Below are the code and all the weights of a small trained network. Each question names an input and a class and asks about switching units off, where a switched-off unit gives its printed mean instead of its output.

import numpy as np


def w(rows, s, z=0):
    codes = np.array(rows[::2]) - 128.0
    scale = np.full(codes.shape[1], s)
    scale[-1] = z or s
    return codes * scale


def norm(h):
    return h / np.sqrt((h * h).mean(-1, keepdims=True) + 1e-5)


def f(y):
    return np.maximum(y, 0)


def log_softmax(a):
    a = a - a.max(-1, keepdims=True)
    return a - np.log(np.exp(a).sum(-1, keepdims=True))


def net(x, mask):
    res = np.array(x, float).reshape(1, 5) / 4 @ E
    u = 0
    for l in range(3):
        y = f(norm(res) @ A[l][:, :-1].T + A[l][:, -1])
        res = res + np.where(mask[u : u + 7], y, B[l][:, -1]) @ B[l][:, :-1]
        u += 7
    return log_softmax(norm(res)[-1] @ U[:, :-1].T + U[:, -1])


A, B = {}, {}
E = w([
[128,126,129],'x0',
[133,47,210],'x1',
[128,128,128],'x2',
[73,112,254],'x3',
[220,200,180],'x4',
],0.0093)
A[0] = w([
[34,218,117,238],'L0N0',
[160,251,173,131],'L0N1',
[69,203,164,3],'L0N2',
[225,162,185,91],'L0N3',
[134,50,47,82],'L0N4',
[42,142,138,82],'L0N5',
[180,108,101,167],'L0N6',
],0.019,0.004)
B[0] = w([
[26,95,52,250],'L0N0',
[253,124,108,255],'L0N1',
[27,186,150,168],'L0N2',
[51,238,162,250],'L0N3',
[164,234,203,246],'L0N4',
[131,32,93,208],'L0N5',
[129,124,71,196],'L0N6',
],0.027,0.0071)
A[1] = w([
[251,85,85,99],'L1N0',
[204,102,180,1],'L1N1',
[78,66,149,64],'L1N2',
[45,209,24,121],'L1N3',
[140,148,184,44],'L1N4',
[133,119,133,65],'L1N5',
[123,168,162,147],'L1N6',
],0.012,0.0039)
B[1] = w([
[222,103,77,143],'L1N0',
[104,178,133,133],'L1N1',
[224,89,110,165],'L1N2',
[96,251,121,254],'L1N3',
[102,133,155,150],'L1N4',
[130,127,133,128],'L1N5',
[54,98,126,185],'L1N6',
],0.02,0.0089)
A[2] = w([
[212,120,69,137],'L2N0',
[146,115,177,6],'L2N1',
[53,97,120,138],'L2N2',
[163,96,135,189],'L2N3',
[179,142,251,183],'L2N4',
[147,32,194,47],'L2N5',
[150,138,156,85],'L2N6',
],0.027,0.0021)
B[2] = w([
[173,39,177,181],'L2N0',
[107,129,177,153],'L2N1',
[186,85,232,220],'L2N2',
[200,126,125,156],'L2N3',
[75,4,136,255],'L2N4',
[208,179,28,210],'L2N5',
[100,98,119,160],'L2N6',
],0.03,0.0085)
U = w([
[91,247,126,246],'0',
[45,42,181,180],'1',
[249,111,84,19],'2',
],0.016,0.0012)

Each question gives the input, the list of numbers given to net, and the class t.
The units are the neurons (one row each of A and B). Each row of codes is followed by its name. A weight is (code - 128) times the scale printed after its matrix; where a second scale follows, it is the last column's (A, B and U).
mask holds one flag per neuron, layer by layer. A switched-off neuron (its flag False) gives its mean, the last column of its row in B, instead of its output. The means were averaged over made-up inputs and are rounded, as every weight is.
A unit's drop is (log p(t) with every unit on - log p(t) with that unit switched off) / (log p(t) with every unit on - log p(t) with every unit switched off).
The circuit of an input: a set's keep is (log p(t) with only the set's units on - log p(t) with every unit switched off) / (log p(t) with every unit on - log p(t) with every unit switched off). Starting from the 12 units with the biggest drops (on a tie, the unit counted first), units are removed one at a time, each time the one whose removal leaves the highest keep (on an exact tie, the one counted first), for as long as the keep stays at least 0.8.
units of the circuit, in order: the units of the circuit, biggest drop first
unit that matters most: the unit with the biggest drop
top k neurons: the k neurons with the biggest drops, biggest first
top k neurons in layer l: the k neurons of layer l with the biggest drops, biggest first
drop of u: that unit's drop, to one decimal
input [0,6,-7,-7,7], class 0: units of the circuit, in order => [L0N3]
input [0,1,6,-2,0], class 1: units of the circuit, in order => [L0N4 L0N0 L2N4]
input [0,1,-1,-6,-4], class 1: top 3 neurons in layer 0 => [L0N4 L0N0 L0N3]
input [-5,8,5,8,-3], class 2: top 2 neurons => [L2N5 L0N4]
input [5,1,-6,3,-7], class 2: top 2 neurons => [L0N3 L0N5]
input [5,-8,0,7,0], class 1: top 2 neurons => [L0N0 L0N5]
input [2,-8,-8,6,-1], class 1: top 3 neurons => [L0N0 L0N5 L2N2]
input [-5,4,-1,-8,-2], class 1: top 2 neurons in layer 0 => [L0N0 L0N4]
input [6,6,4,3,-1], class 2: top 2 neurons in layer 0 => [L0N4 L0N3]
input [-1,8,2,7,-3], class 2: top 2 neurons => [L2N5 L0N4]
input [-5,8,8,2,-6], class 2: top 2 neurons => [L2N5 L0N3]
input [6,2,-7,3,-8], class 2: top 2 neurons => [L0N3 L0N5]
input [-1,3,-8,-8,5], class 0: drop of L0N3 => 1.4
input [-7,8,8,-2,8], class 0: drop of L2N2 => 0.1
input [3,-4,0,-6,-5], class 0: drop of L1N0 => 0.0
input [7,2,-6,-3,1], class 0: unit that matters most => L0N6
input [-8,6,-7,8,-1], class 2: top 2 neurons in layer 0 => [L0N4 L0N3]
input [0,2,0,-8,-3], class 1: top 2 neurons in layer 2 => [L2N4 L2N5]
